j_345: [179 142 142 141 141 160 184 130 122  55]
j_85: [156 121 108 102 155  97 189 147 137 120]
j_272: [123 147  68 177 135 128 153 149 107  89]
j_229: [108 130 136 116 103 163 130 141 134 161]
j_972: [177 142 129 159 124 163  95 134 159 140]
j_722: [186 164 141 158 168 107 109 138 100  90]
j_183: [110 106 137 114 111 163  95 134 151  63]
j_724: [139 109 116 117 101 181 186 127 150 165]
j_440: [107  95  64 153 137 180 148 159 137 127]
which: [179 142 142 141 141 160] => j_345
which: [177 142 129 159 124 163  95 134 159 140] => j_972
gone j_724: [186 165 127 150 109 101 181 116 139] => [117]

j_928: [137 126 148  95 128 134 114 119 146 132 142 129 127 141]
j_56: [134 143 106 127 138 125 139 122 134 172 118 110 139 150]
j_864: [134 129 141 119  95 127 128 148 138 114 146 126 132 131]
j_47: [134 146 111 125 118 131 140 134 139 146 130 112 137 158]
perm: [114 148 132 146 128 129 119  95 127 134 142 137 126 141] => j_928
gone j_928: [127 148 129  95 114 119 132 142 128 126 134 146 141] => [137]
perm: [131 132 126 146 114 138 148 128 127  95 119 141 129 134] => j_864
gone j_864: [ 95 131 138 146 141 114 129 128 119 126 134 127 148] => [132]
which: [118 131 140] => j_47
gone j_47: [131 146 112 130 134 140 111 158 146 134 139 137 125] => [118]

j_772: [187 168 102 135 129 107 120 100 133  87 122 107 137 111 188 139 113]
j_652: [ 99 174 135 154 159  71  82 134 108  55  92 170  79 116 135 146 151]
j_806: [ 85 168 102 135 120 107 120 100 133  87 122 107 137 111 188 139 113]
j_697: [133 148  97 142 102 174 135 154 159  71  82 134 108  87 157 146 130]
which: [102 174 135 154 159  71  82 134 108] => j_697
which: [187 168 102 135 129 107 120 100 133  87 122 107 137 111 188 139 113] => j_772

j_171: [119  94 134 126 149 155 103  95 136 133 160 135 115 157 127 128 141 103
 132 128 109 136 156 163 142 120 130 127 148 122 121 127 115 149 130 107
 109 111 145 129 124 122 137 102]
j_412: [119  94 134 126 149 155 103 113 136 133 160 135 115 157 128 127 141 103
 132 128 109 136 156 163 142 120 130 127 148 122 109 131  96 153  92 121
 116 155 132 192 154 156 171  99]
j_954: [153  95 121 116 107 127 126 117 140 153 120 148 147 126  99 123 102 151
 115 125 151 149 118 110 130 172 117 102 109 114  95 132 105 106 132 107
 124  99 126 130 136 159 167 171]
which: [153  92 121 116] => j_412
which: [128 127] => j_412
gone j_954: [148 172  99  95  99 121 102 167 126 106 171 147 124 109 159 149 117 107
  95 117 153 102 151 118 123 107 130 105 136 140 116 130 115 126 110 114
 151 153 126 120 125 132 132] => [127]
perm: [ 92  94  96  99 103 103 109 109 113 115 116 119 120 121 122 126 127 127
 128 128 130 131 132 132 133 134 135 136 136 141 142 148 149 153 154 155
 155 156 156 157 160 163 171 192] => j_412
gone j_171: [142 155 127 124  95 115 107 130 121 130 120 156 149 145 163 135 127 136
 157 102 111 133 115 132 109 129 137 128 109 141 127 128 126 136 149 103
 148 122 160 122 134 119 103] => [94]
gone j_171: [163 111 149 109 126 127 155 157 133  94 102 160 145 135 156 119 109 128
 130 115 142 103 122 141 120 115 136 137 124 103 136 134 130 107 149  95
 121 128 127 122 132 127 148] => [129]

j_640: [135  83 146 168 156 126 146 157]
j_605: [135 138  98 174 108 121 151 179]
j_666: [173 108 116 184 129 136 133 108]
j_540: [156 127  91 127  89 139 107  66]
j_65: [135 138  98 174 108 141 137  78]
which: [156 126] => j_640
which: [135 138  98 174 108 141 137  78] => j_65
gone j_65: [108 137 141  78 135  98 174] => [138]
which: [156 127  91] => j_540
which: [ 98 174 108 121 151] => j_605
which: [135 138  98 174 108 121 151] => j_605

j_747: [ 90 141 104 117 147]
j_958: [131 172 136  84 173]
j_506: [131 172 173 136  83]
j_796: [120 172 129 130 108]
j_259: [174 196 122 148 118]
gone j_958: [136  84 131 173] => [172]
perm: [ 84 131 136 172 173] => j_958

j_20: [167 181 138  97  87 113 145 104 124 132 131 138 156  73 169 152 141 190
 165]
j_487: [185 147  91  62 135 106 148 101 119 112 148 100 167 106 130 163 125 126
 132]
j_812: [132 112 160 128 100 131 110 141 159 144 185  92 121 119 151 166 149 133
 146]
j_851: [148 119  62 126 132 130  91 106 100 101 125 185 147 106 135 164 148 112
 167]
j_854: [100 131 119 141 128 121 144 146 186 160 166 112 132 151 149 133 110  92
 159]
j_982: [ 92 117 132 137  72 161 100 186 139 109 107 120 108 166 122 106 142 137
 119]
perm: [152 104 132 141 124 138 131  97 181 156 167  73 190 165 113  87 138 145
 169] => j_20
gone j_854: [119 133 166 141 128 146 149 100 160  92 121 151 110 186 112 132 144 131] => [159]
gone j_20: [145 124 156 169 138 104 138 141 113  73  97 165 152 190 132 181 167  87] => [131]
perm: [146 151 166 119 159 131 132 121 186 144 160 128 149 100 112  92 133 141
 110] => j_854
gone j_487: [148  62 106 112 148 106 163  91 147 130 100 132 185 119 167 125 101 135] => [126]
perm: [119  92 117 132 137  72 161 100 186 139 109 107 120 108 166 122 106 142
 137] => j_982
perm: [ 62 148 112 125 126 167 163 100 106 148 132 185 130  91 119 101 147 106
 135] => j_487

j_84: [ 91 134 121 128 126  87 173 148 119 112  69 120 179 155 133 141 133 117
 100 163 189 135 104 116  99 160  77 127 127 102 139 187 139  65 147 161
  70 108 102 127 128  96 106 119 119 171 143 112 184 110 136 145 150 112
 137 141 165  84 164 135]
j_725: [139 174 149 124 142  81 100 184  97 139 187 169  98 137 149 131 130 173
 169 149 119 139 138 158 169 110  97 157 149  94 106 178 140  95 133  50
  79 131 152 129 141 173 187 143 146 137 104  83 149 149 147 171 147 101
 160 113 133 131 119 131]
j_458: [116 117 137 110 169 133 136 140 107 148 138 100 171 140  94 124 150 121
 133  73 159  99 118 124 145 136 167  80 113 106 184 130 123 196 148 116
 177 198 120  96 118 113 124  65 143 135 135 133 158 106 113  95 182 100
 105  89 131 142 105 137]
j_463: [116 117 137 110 169 133 136 140 107 148 138 100 171 140  94 124 150 121
 133  73 159  99 118 117 145 136 167  80 113 106 184 130 123 196 148 116
 177 198 120  96 118 113 124  65 143 135 135 133 158 106 113  95 182 100
 105  89 131 142 105 118]
j_108: [143 176 147 130 144  89 100 181 101 136 187 168  96 140 144 128 133 174
 166 150 117 142 133 162 173 109  93 163 147  97 106 178 143 101 128  49
  81 129 158 132 135 167 189 140 145 135 101  86 141 150 149 169 149 103
 165 111 127 131 121 133]
j_645: [147 170 149 151 108 152 116 144  74 163 119 127  84 157 103  88  99 109
 133 127 132  77 110 112 137 139 118 150 142 148 125 116  96 138 122 185
  99 138 149 121 124 122 150 105 117 163  91 144 112 118 109 171  76 131
 157 144 137 117  81 116]
j_384: [103 124 129 126 180 125 126 138 113 156 127  94 153 150 101 115 147 123
 142  76 145  98 119 113 156 137 174  85 119  89 193 132 119 199 134 130
 185 190 125  96 116  98 120  52 142 129 130 142 145 111 113 100 172  99
 115  95 128 141 104 117]
j_762: [150 165 154 146 100 156 115 139  77 165 115 126  87 157 101  88 100 117
 133 131 123  79 111 111 141 135 115 147 138 149 123 123  97 139 126 182
 100 134 149 126 122 119 153 106 113 159  94 141 113 116 104 179  77 136
 163 139 135 112  79 115]
j_399: [103 124 129 126 180 125 126 138 113 156 127  94 104 150 145 115 147 123
 142  76 107  98 119 113 156  64 174  85 119  89 193 132  99 199 134 130
 185 190 141  96 116  98 120  52 142 129 134 142 145 111 113 100 172  99
 115  95 128 141 104 117]
j_559: [ 91 134 121 128 126  87 173 148 119 112  69 120 179 155 133 141 133 117
 100 163 189 135 104 116  99 160  77 127 127 102 139 187 139  65 147 161
  70 108 102 127 128  96  89 119 158 130 152 117 164 150  80 140 121 133
 138 148 149 114 145 132]
which: [ 91 134 121 128 126  87 173 148 119 112  69 120 179 155 133 141 133 117
 100 163 189 135 104 116  99 160  77 127 127 102 139 187 139  65 147 161
  70 108 102 127 128  96 106 119 119 171 143 112 184 110 136 145 150 112
 137 141 165  84 164 135] => j_84
which: [142  76 145  98 119 113 156 137 174] => j_384
gone j_458: [ 80 107 198 137 167 182 133 100 123  95 135 117 138 120 121 113 124 143
 124 140 116  96 131 136 124 140 106  65  73 171 118 169 100 133 118 148
 136 150  94 110 148 137 113 142 184 105 177 113  99 159 105 133 116 135
 106 158 196  89 145] => [130]

j_377: [137 178 140  98 159]
j_759: [ 56 114 196 136 123]
j_976: [ 84 145 160 116 169]
j_461: [159 177 140  98 138]
j_7: [ 64  68  54 182  68]
j_483: [190 102 174 157 130]
j_758: [ 98 177 159 104 140]
j_589: [ 64  68 162 182  68]
j_562: [ 66 128 191 106  55]
j_309: [183 202 177 100 105]
j_995: [100 183 177 104 202]
j_312: [100 183  86 104  87]
perm: [105 183 202 177 100] => j_309
gone j_312: [183 104  87 100] => [86]
perm: [100 105 177 183 202] => j_309
perm: [104 183 202 177 100] => j_995
which: [ 86 104  87] => j_312
which: [114 196] => j_759

j_301: [119 134 154 141 148 109 142]
j_290: [118 128 179 131 188 119 154]
j_850: [127 137 145 137 130 118 139]
j_659: [140 137 147 124 130 138 143]
j_533: [144 137 133 122 114 143 136]
j_999: [117 122 143 137 143 138 138]
j_535: [124 129 166 128 171 126 148]
j_744: [154 137 158 108 141 163 152]
j_498: [143 137 137 122 117 143 138]
j_608: [118 127 157 133 166 118 141]
j_289: [165 128 171 123 132 136 133]
j_662: [110 132 170 146 172  99 148]
which: [166 128 171] => j_535
perm: [137 122 138 117 143 143 137] => j_498

j_576: [178 145  79 118 156 115 144 120 145 121 158  66 123  80 138  81  57 142
  60  92  92 178 101 103 187 111 131]
j_221: [180 141  88 118 132 117 151 121 189 103 111  97 111 146 161 108 101 133
 122 102 183 118 105 145 137 145  84]
j_448: [137 188  64 185  77 155 115 192 139 158 101 123 168  74  97 137 102 168
  82  88 116 171  76 181 176 182 125]
j_582: [137 188  64 185  77 115 172 192 139 158 101 123 168  74  97 137 102 168
  82  88 116 171  76 181 176 182 125]
j_516: [185  77 115 175 192 139 158 101 145 121 158  66 123  80 138  81  57 142
 123  51 153 113  89 144 127 108 107]
which: [185  77 115 172 192 139 158 101] => j_582
which: [103 187] => j_576
which: [137 188  64 185  77 155 115 192 139 158 101 123 168  74  97 137 102 168
  82  88 116 171  76 181 176 182 125] => j_448
gone j_448: [ 82 176 182  97 125 188 137 168 101 139  74  77  76 168 137 181 102 155
  88 115 192  64 171 123 158 185] => [116]
gone j_582: [ 77  76 185 192  74 181 168 168 188 102 125 182 101  97 137 116 171 158
 137 115  64 176 139 172  82  88] => [123]

